Here is a tiny trained network, its code and every weight. The questions are about switching its units off for an input and a class, where a switched-off unit gives its printed mean instead of its output.

import numpy as np


def w(rows, s, z=0):
    codes = np.array(rows[::2]) - 128.0
    scale = np.full(codes.shape[1], s)
    scale[-1] = z or s
    return codes * scale


def f(y):
    return y / 2 * (1 + np.tanh(0.7978845608 * (y + 0.044715 * y**3)))


def log_softmax(a):
    a = a - a.max(-1, keepdims=True)
    return a - np.log(np.exp(a).sum(-1, keepdims=True))


def net(x, mask):
    res = np.array(x, float).reshape(1, 8) / 4 @ E
    y = f(res @ A[0][:, :-1].T + A[0][:, -1])
    res = res + np.where(mask, y, B[0][:, -1]) @ B[0][:, :-1]
    return log_softmax(res[-1] @ U[:, :-1].T + U[:, -1])


A, B = {}, {}
E = w([
[128,129,127,129],'x0',
[130,130,130,130],'x1',
[42,195,206,74],'x2',
[128,130,125,128],'x3',
[131,129,126,130],'x4',
[107,52,230,236],'x5',
[106,11,140,30],'x6',
[2,106,54,165],'x7',
],0.0067)
A[0] = w([
[109,80,208,195,255],'neuron 1',
[83,168,193,92,47],'neuron 2',
[118,163,55,44,76],'neuron 3',
[106,77,193,182,74],'neuron 4',
[74,184,209,84,73],'neuron 5',
[113,93,179,174,64],'neuron 6',
[226,69,66,195,125],'neuron 7',
[242,167,213,85,30],'neuron 8',
[134,167,64,52,57],'neuron 9',
[106,88,193,175,92],'neuron 10',
[69,197,205,93,129],'neuron 11',
[121,34,126,52,77],'neuron 12',
[122,49,137,64,71],'neuron 13',
[216,156,197,93,69],'neuron 14',
[147,212,103,203,34],'neuron 15',
[113,83,183,173,63],'neuron 16',
[246,65,40,172,56],'neuron 17',
[131,88,144,93,36],'neuron 18',
[113,78,197,187,51],'neuron 19',
[112,82,187,179,71],'neuron 20',
[195,89,92,149,39],'neuron 21',
[139,212,108,194,59],'neuron 22',
[104,74,189,182,77],'neuron 23',
[122,22,121,79,124],'neuron 24',
[125,38,127,52,76],'neuron 25',
[134,166,69,53,63],'neuron 26',
[116,90,179,172,59],'neuron 27',
[146,201,106,198,40],'neuron 28',
[141,214,102,212,175],'neuron 29',
[83,168,194,91,53],'neuron 30',
[7,115,55,172,25],'neuron 31',
[2,128,53,150,78],'neuron 32',
[142,182,112,181,55],'neuron 33',
[88,175,188,100,86],'neuron 34',
[90,182,204,96,112],'neuron 35',
[19,117,62,166,127],'neuron 36',
],0.0075,0.008)
B[0] = w([
[138,162,94,64,255],'neuron 1',
[106,103,110,175,128],'neuron 2',
[175,211,88,170,154],'neuron 3',
[161,187,96,152,149],'neuron 4',
[87,89,86,174,145],'neuron 5',
[149,153,107,156,133],'neuron 6',
[56,96,97,121,180],'neuron 7',
[207,55,155,167,155],'neuron 8',
[167,215,75,199,143],'neuron 9',
[150,167,88,144,150],'neuron 10',
[94,79,82,129,169],'neuron 11',
[100,181,200,165,155],'neuron 12',
[101,174,188,183,143],'neuron 13',
[178,72,138,155,150],'neuron 14',
[93,172,201,183,139],'neuron 15',
[146,174,105,164,137],'neuron 16',
[62,94,90,175,163],'neuron 17',
[120,139,149,212,116],'neuron 18',
[150,174,97,158,144],'neuron 19',
[153,178,92,153,143],'neuron 20',
[119,92,113,202,125],'neuron 21',
[100,149,181,140,142],'neuron 22',
[151,173,96,140,150],'neuron 23',
[95,162,184,121,173],'neuron 24',
[103,170,187,168,153],'neuron 25',
[149,175,93,168,143],'neuron 26',
[147,166,104,170,132],'neuron 27',
[100,159,187,182,135],'neuron 28',
[95,136,187,72,201],'neuron 29',
[78,73,87,249,129],'neuron 30',
[203,72,170,183,150],'neuron 31',
[195,92,151,136,168],'neuron 32',
[112,141,159,160,127],'neuron 33',
[106,97,109,152,136],'neuron 34',
[105,81,90,139,152],'neuron 35',
[215,78,163,111,182],'neuron 36',
],0.011,0.0085)
U = w([
[182,221,70,155,55],'0',
[82,169,253,149,61],'1',
[244,37,176,146,60],'2',
[38,59,61,165,51],'3',
[127,136,128,68,254],'4',
[132,136,131,70,224],'5',
[137,133,133,71,211],'6',
],0.012,0.0095)

Each question gives the input, the list of numbers given to net, and the class t.
The units are the neurons (one row each of A and B). Each row of codes is followed by its name. A weight is (code - 128) times the scale printed after its matrix; where a second scale follows, it is the last column's (A, B and U).
mask holds one flag per neuron, in row order. A switched-off neuron (its flag False) gives its mean, the last column of its row in B, instead of its output. The means were averaged over made-up inputs and are rounded, as every weight is.
A unit's drop is (log p(t) with every unit on - log p(t) with that unit switched off) / (log p(t) with every unit on - log p(t) with every unit switched off).
The circuit of an input: a set's keep is (log p(t) with only the set's units on - log p(t) with every unit switched off) / (log p(t) with every unit on - log p(t) with every unit switched off). Starting from the 12 units with the biggest drops (on a tie, the unit counted first), units are removed one at a time, each time the one whose removal leaves the highest keep (on an exact tie, the one counted first), for as long as the keep stays at least 0.8.
circuit, biggest first: the units of the circuit, biggest drop first
k most important neurons: the k neurons with the biggest drops, biggest first
drop when u is switched off: that unit's drop, to one decimal
input [6,-5,5,-5,4,4,1,-8], class 2: circuit, biggest first : [neuron 8]
input [-7,-8,2,-3,-4,7,-4,8], class 2: 2 most important neurons : [neuron 36; neuron 31]
input [-3,3,0,5,1,-7,5,1], class 0: circuit, biggest first : [neuron 3; neuron 9]
input [7,6,8,8,-1,-6,-4,3], class 3: circuit, biggest first : [neuron 11; neuron 5; neuron 30]
input [-7,6,5,4,8,6,-5,7], class 2: circuit, biggest first : [neuron 36; neuron 31]
input [8,-5,-5,5,-3,7,8,2], class 1: circuit, biggest first : [neuron 24; neuron 12]
input [5,-1,-4,-1,-4,-6,5,3], class 0: 4 most important neurons : [neuron 3; neuron 9; neuron 29; neuron 26]
input [-1,5,-4,-3,7,-6,6,-2], class 0: 4 most important neurons : [neuron 3; neuron 9; neuron 29; neuron 26]
input [-5,-7,-1,2,-6,-3,3,-7], class 2: 3 most important neurons : [neuron 8; neuron 14; neuron 1]
input [8,-2,7,1,-2,2,3,-8], class 2: 2 most important neurons : [neuron 8; neuron 14]
input [0,-7,8,7,3,-7,0,3], class 3: 2 most important neurons : [neuron 11; neuron 5]
input [4,-8,8,2,0,4,0,6], class 3: 4 most important neurons : [neuron 11; neuron 5; neuron 30; neuron 35]
input [8,3,4,-1,-7,-2,-8,-8], class 1: 2 most important neurons : [neuron 29; neuron 15]
input [-8,-3,-6,-7,-5,-6,-7,-1], class 4: circuit, biggest first : [neuron 29]
input [5,-2,-8,-7,4,2,1,2], class 3: 2 most important neurons : [neuron 17; neuron 7]
input [6,-5,-6,-8,1,1,-6,8], class 2: 2 most important neurons : [neuron 36; neuron 31]
input [-8,3,-8,7,8,-6,6,2], class 3: 3 most important neurons : [neuron 17; neuron 7; neuron 1]
input [-6,2,-2,0,-7,-3,6,-6], class 1: 2 most important neurons : [neuron 12; neuron 25]
input [3,8,-8,4,-8,-7,-7,0], class 3: 3 most important neurons : [neuron 17; neuron 7; neuron 1]
input [6,-4,6,-5,-5,6,-1,-7], class 2: 3 most important neurons : [neuron 8; neuron 14; neuron 7]
input [-1,-6,2,-7,6,-7,-1,4], class 0: circuit, biggest first : [neuron 3]
input [0,3,1,-1,7,4,6,4], class 1: 2 most important neurons : [neuron 24; neuron 12]
input [4,-8,-5,-7,-2,-3,-6,4], class 6: drop when neuron 24 is switched off : 0.2
input [-2,3,-5,-4,-6,-4,-2,-2], class 3: drop when neuron 24 is switched off : 0.1
input [-3,-1,2,7,2,1,-3,8], class 2: drop when neuron 36 is switched off : 0.1
input [3,1,-1,-7,-1,0,-8,-6], class 1: drop when neuron 14 is switched off : 0.0
input [6,2,6,0,4,0,-6,-8], class 2: circuit, biggest first : [neuron 8]
